[128 = 0]
0 [108 128  94 126 156 107 198 143 120 139 154 153 142 117 124 142 143 144
  95 141 135 112 143 127 164 125 125  99 134 136  71 112 141 138  76 150
 141 133 138 100 137 128 120 132  65 125 115 104  76 109 135 107 135 178
 204 131 121 139 148 137 123 214 125  50 136  92 138 122 120 126 145 101
 119 146 125 140 133 173  92 115 130 161 126  62 149 133 132 122 134 128
 127 120 128 110 128 127 122 114  63  89 152 119 105 163 136  74 131 134
 253 125 134 119 148 101 140 128 108 137]
1 [167 104 135 136 105 116  44 142  96 148  77  69 129 127 130 148 132 139
 145 132 114 124 130 119 131 122 123 146 134 111  93 140 124 137 117 116
 136 156 121 144 160 122 115 116 218 152 121 194 108 168 104 123 115  95
  73 124 118 106 142 118 119 124 133 123 139 129  90 124 139 130 128 153
 109 104 105 134 141 146 155 127 116 110 145 148 145 134 190 143 147 137
 118 129 145 116 144 116 134 106 174 155 150 152 121 220 133  75 114 122
 129  99 120 143 190  80 152 139 153 132]
2 [159 179  88 137 153 126   1 157 100 158 126  93 136 138 120 185 135 150
 149 130 115  85 170 123 144 124  88 121 138 106  89  81 131 167 124 130
 130 153 131 135 115 151 109  96 184 114 119 148 255 153  96 122 132 122
  89 202 131 120 159  94 131 146 126  54 146 122 105  86 179 134 104 124
 134 156 116 149 158 145 137 155 123 110 140 109 142 135 130 132 139 138
 121 109 101 110 162 118 131 102 132 145 155 163 110 234 136 131 135 108
  94 167 118 128 213 128 113 144 139 142]
3 [158 117  87 139 171 131 131 112 141 125 192 131 132 124  79 180 123 155
 127 130 127 105 163 119 132 124  88 182 127 126  83  78 158 141 127 143
 127 126 143 133  96 151 135 118 123  93  99 116 180  77 119 107 136  63
 125 205 105 135 159 114 126 128 112  34 129 136 132 121 105 133 178  96
 157 169 134 134 109 146 114 140 108 128 106 100 127 128  87 112 132 134
 125  91 112 168 150 121 127 113 133 131 145 156 111 146 133 167 151 139
 135 143  30  98 155  27 108 121  71 128]	2 0
4 [111 122 163 130 122 125 117 146  80 134  89  95 139 123 152 106 130 111
 127 132 111 150 101 122 126 134 145 134 132 116 104 172 113 129 110 118
 130 176 123 133 165 111 117 132 201 163 135 175  47 174 119 141 123 136
 107  56 129 101 124 145 114 126 139 121 140 136  87 144 117 123 116 154
 101  75 107 129 145  94 154 118 129 123 144 166 140 131 204 136 138 134
 129 156 159 114 113 122 133 127 143 146 142 125 132 191 127  58 115 143
 153  79 126 133 170 117 168 149 177 131]	1 0
5 [100  63 113 133 133 126 234  97 173  73 154 197 116 126  95  82 132 143
 120 116 136 183 120 121 126 121 134 167 122 136 109 167 135 115 155 152
 119 128 130 140 109 114 145 143  58 121 117 148  64  97 146 144 119  37
 121 161 113 150 143 117 125  66 124 185 120 143 141 167 108 126 207 137
 150 150 137 120  75 130 111 121 119 131 175 123 104 124 107 117 127 117
 136 108 116 174 104 133 125 161 142 131  99 152 127   1 114 183 129 130
 176 100 101 124  71  58 128 103  98 107]	3 0
6 [196  67 136 133  88 111  78 139 130 131  59  73 124 120 142 145 130 146
 140 133 131 128 123 123 133 118 148 140 131 126 109 166 125 130 103 104
 148 124 128 133 163 114 115 120 191 158 121 195  87 183 116 119 111 117
  82 130 102 109 136 130 122 116 137 199 151 120 101 135 104 133 119 141
 125  90 125 127 122 141 155 127 118 112 135 133 149 130 170 149 150 114
 122 125 162 130 138 124 132  99 170 128 134 162 136 217 133  61 111 116
 133  92 134 136 160  43 167 119 131 120]	1 4
7 [138  83 168 116  56 127 156 141 168 111  89 174 114 128 134  79 125 122
 146 123 150 143  87 130 125 122 196 105 122 132 187 219 124 108 143 136
 135  91 117 124 141 114 135 143 107 154 120 158 144 146 153 133 108 175
 118 104 132 129 106 129 124 117 140 255 131 141 137 154  90 126  53 102
 107 128 140 115 101 129 132 115 135 113 157 148 117 131 190 149 136 122
 136 154 100 207 115 137 126 120 121 102  80 106 173  37 120 131 119 123
 156 157 181 120  48 123 141 113 130 131]	5 6
8 [135 157 124 128 124 130   1 172 123 144  89  92 126 149 164 136 141 120
 187 122 119 103 136 128 152  87 137 110 136 123 106 132 107 128 141 123
 137 121 124 122 129 133 117 110 107 126 140 189 255 174 113 139 138 181
  90 245 122 104 151  85 135  90 155 151 152 135  98  98 160 138  68 146
 150 139 106 144 149 161 159 177 137  99 149 120 124 132 168 159 122 128
 119 118 118 102 114 124 129 109  65 130 130 163 130 128 130 135 129  95
  48 210 181 136 152 181 139 123 165 135]	2 1
9 [ 55 142 105 129 155 133 187 115  83 110 141 178 138 117 120  58 128 112
  87 132 116 163 118 122 131 129 127 143 136 120  99 154 132 120 149 139
 108 169 132 133 135 117 138 147  61 134 141 145   1 146 138 143 129  79
 130 110 148 115 123 126 134 161 156  69 105 126 127 140 157 119 242 187
 114 156  94 123 128  80 119 110 128 154 172 118 113 126 150 106 139 127
 121 147 150 159 101 118 124 174 132 153 129 128 119  70 117 179 132 144
 168  97 129 144 190  86 144 132 163 135]	5 4
10 [121 207 127 126 128 146  93 126  82 142 137 152 138 120 121 122 109 115
 103 136 121 106 140 128 108 153 120 136 133 113 173 104 147 144 147 102
 116 137 123 137 129 147 131 120 154 108 140  91  83 158 117 123 135 121
 111  84 160 112 102 129 146 222 145  66 105 130 139 118 149 126 138 135
 106 152 121 119 155  26 125 113 131 141  96 134 125 125 107 111 131 132
 126 156 153 193 146 122 133 123 175 164 140 118 139 170 128 195 155 138
  76 160 108 133 184 127 124 150 142 148]	9 4
11 [126 139 132 121  89 142 142 113 165 106 130 199 112 132 104  92 118 126
 135 119 144 130 120 133 109 134 153 126 124 129 209 159 140 119 179 134
 115  91 116 137 105 133 146 138  78 114 127 112 175 115 149 135 118 113
 106 134 150 140 102 109 142 117 137 218 106 141 158 140 129 125  99 117
 125 170 142 113 107  91 115 121 132 126 144 140 101 125 121 124 127 129
 133 140  92 218 130 136 127 136 147 132  82 115 165   5 117 233 137 119
  99 180 155 132  79 142  98 119 119 133]	7 5
12 [164 197 146 127 104 139  70 158 105 145 132 171 137 123 100 169 113 141
 130 137 129  80 137 127 113 170 149 125 130 107 193 141 155 173 116 125
 128 138 115 132 125 155 119 112 228 118 105  95 207 151 120 115 122 179
 106  55 154 121 107 126 130 219 123 110 138 132 123 129 118 124  13  64
  91 136 144 126 150  40 121 112 128 127 104 151 140 135 174 123 148 147
 141 165  94 252 172 132 135  81 152 136 125 106 174 220 131 165 151 140
 147 189 105 103 159 113 110 166 134 158]	10 2
13 [149 149 128 124 161 151 145 122 110 164 174  65 148 116 143 145 107  93
 118 144 125  94 117 128 119 133 117 123 122 119 114 101 128 115 121 125
 126 129 162 118 121 145 129 128 179 143 129 103  91 127 122 110 139 185
 155 112 127 102 117 171 117 179 123  63 131 148 126  92  99 130 159 108
 130 130 127 130 137 121 147 137 128 116  74 134 138 125 119 114 133 122
 122 141 137 113 140 112 124 132 132 111 150 105 120 233 141  62 142 169
  74 117  55  80 159  99 139 127 104 137]	10 4
14 [157 177 130 132 175 157  44 139 122 146 188  85 140 136 119 179 112 108
 167 132 115  79 137 126 114 127 100 165 124 118 124  91 132 139 140 132
 120 134 146 130  88 159 130 116 193 109 118 115 255 108 114 124 148 156
 106 182 121 107 134 131 123  96 120  36 148 164 107 104 107 133 101  94
 159 129 132 139 138 104 154 167 123 102  82 159 124 127 124 120 125 142
 127 123 102 145 142 121 129 116  99 132 140 132 139 194 136 146 150 151
  32 179  43  79 158 121 112 140 111 137]	2 13
15 [127 139 128 128  74 115 143 126 102 118  76 203 124 113 109 104 124 151
  83 132 136 138 137 127 122 152 155 127 137 122 180 156 154 148 130 103
 131 127 102 138 165 122 128 128 113 120 132 123   1 177 130 121 111  92
 111  55 154 130 104 116 149 239 151 172 102 100 150 154 144 122 129 140
  81 152 125 109 136  43 103  80 127 160 139 109 133 129 135 125 143 123
 131 154 163 233 143 132 135 111 199 157 122 128 147 123 120 188 138 115
 186 131 165 168 159  80 143 139 146 141]	10 9
16 [ 49 164 113 137 201 136 181 134  73 105 181 172 149 126 102 105 134 126
 106 130 101 158 126 118 126 152 100 162 132 112  76 140 130 157 120 161
 106 215 131 134 111 128 125 136 154 126 120 127  64 116 127 153 137  86
 132  71 142 126 141 129 115 116 122   1 134 139  96 150 150 115 184 144
 121 117 109 140 138  70 120 124 126 147 169 157 123 132 164 101 137 151
 139 142 114 144 112 126 128 161 102 155 144 126 123 142 118 152 132 158
 212  89  79 115 186 113 122 164 166 134]	9 4
17 [130 131 125 122  83 134 153 112 125 127 110 173 122 119 112  81 117 123
 105 129 138 134 114 128 114 140 151 115 129 116 178 163 139 120 162 127
 117 118 123 140 135 125 138 138 115 141 130 131  28 151 141 128 110 107
 103  88 155 125 100 126 136 171 143 198 103 130 149 131 141 123 147 144
  97 167 123 113 121  91 122  99 128 131 154 133 117 127 145 121 144 124
 124 153 118 204 140 124 126 143 190 140 103 113 149  80 121 177 129 129
 133 131 155 139 141  96 124 125 137 139]	15 11
18 [129  88 110 127 163 129 232 130 121 126 168 112 150 103 132 123 122 116
  96 147 132 120 112 124 143 126 139 144 126 135  70 151 138 120  84 138
 137 139 162 103 134 124 128 145 107 147 114 131   9 130 143 112 135 172
 176 114 105 110 135 168 112 184 134  69 149 126 120 136  62 125 198 110
 138 114 127 131 110 121 125 125 121 145 104 103 143 126 151 114 150 112
 126 137 156 150 116 120 122 131  88  87 145 127 129 196 136  53 136 170
 202  85  65  83 160  10 168 118  96 128]	0 13
19 [151 158  95 136 140 122  97 126  73 140 136 149 138 112  78 167 121 155
  95 144 119  92 161 123 127 148 107 173 141 119 123 104 171 161 107 122
 125 148 117 133 134 143 129 127 147 105 105 120  88 125 122  99 128  85
 113  97 136 115 126 112 138 209 143   1 115 103 123 134 130 121 165 128
 103 157 107 126 148  78 107 101 107 163 113 111 141 131 156 109 155 151
 116 135 145 224 161 120 132  99 153 154 154 130 139 210 131 184 145 138
 185 137  92 141 252  15 114 156 134 153]	10 3
20 [137 122 168 118 100 138 144 149 155 108 127 171 125 125 128 114 120 119
 145 130 141 116  96 135 117 139 181 131 122 140 194 196 131 129 118 133
 132 105 120 113 125 126 132 144 132 134 115 121 214 132 155 132 125 212
 134  77 130 125 102 139 125 121 135 188 147 138 126 161  73 123  30  82
 125 101 151 121 117  76 127 127 134 131 115 163 121 129 185 135 138 133
 143 161 107 223 120 143 128 111  82  98  92 100 192 102 123 152 131 142
 152 167 145 102  78 124 126 135 130 134]	7 11
21 [ 93 168  94 134 181 125 173 144 121 112 193 203 141 128  82 154 140 160
 111 129 123 121 153 123 140 157 103 131 130 117  99 117 147 177 101 171
 120 174 128 124  94 144 120 122 135 106  98  90 172  89 131 132 133 126
 153 109 137 154 152 114 119 158 104  20 142 120 123 139 140 120 107  79
 125 153 138 144 130 107  94 124 125 147 158 113 133 136 132 105 139 149
 146 125  71 175 145 135 127 124  85 122 132 124 130 151 124 165 140 137
 249 139  95 102 142 119  94 156 116 139]	16 0
22 [145 188 114 122 118 132  22 156 132 155 132 143 126 137 137 159 126 123
 150 133 137  70 154 133 147 102 136 107 136 133 147  93 143 131 137 116
 137  81 126 111 123 150 130 113  56  93 132 114 252 140 123 108 144 190
 139 231 134 117 132  96 151 204 154 110 121 117 148  95 137 137  75 103
 137 183 122 130 150 137 119 149 137 130  93  75 127 129 114 142 118 126
 118 122 124 165 136 125 128  89  74 118 134 134 131 117 135 182 156 105
  66 250 158 127 142 149 122 119 116 149]	8 2
23 [118  93 148 141 148 106 119 141  88 105 116 147 132 119  95 154 138 158
 127 134 111 144 135 119 134 133 131 211 136 138  85 152 153 152  81 128
 138 166 101 129 157 116 125 136 157 114 100 168 131 113 126 120 129  71
 120  80 101 119 144 118 120 106 136  14 145 113  90 187  86 120 133 131
 115  80 109 129 131  97 120 105 107 162 127 146 141 132 209 128 141 158
 129 128 168 190 116 134 136  90 100 150 151 142 142 176 125 137 128 138
 252 102  92 147 184  25 145 157 150 132]	19 16
24 [185  18 178 130  67 112 136 128 158 116  73 103 116 118 118 126 126 141
 153 129 136 147  97 121 120 118 174 176 123 134 129 201 134 110 114 123
 146 112 115 136 164 107 132 137 187 160 100 197 129 132 135 117 103  97
  95  95  93 114 125 139 110  63 130 231 140 141 105 175  54 128  96 115
 111  82 130 116  95 153 148 109 109 113 131 166 135 130 217 151 144 132
 127 132 143 183 127 129 132  95 167 124 113 136 155 131 129  66 111 135
 180  87 109 122 100  13 161 119 118 118]	6 7
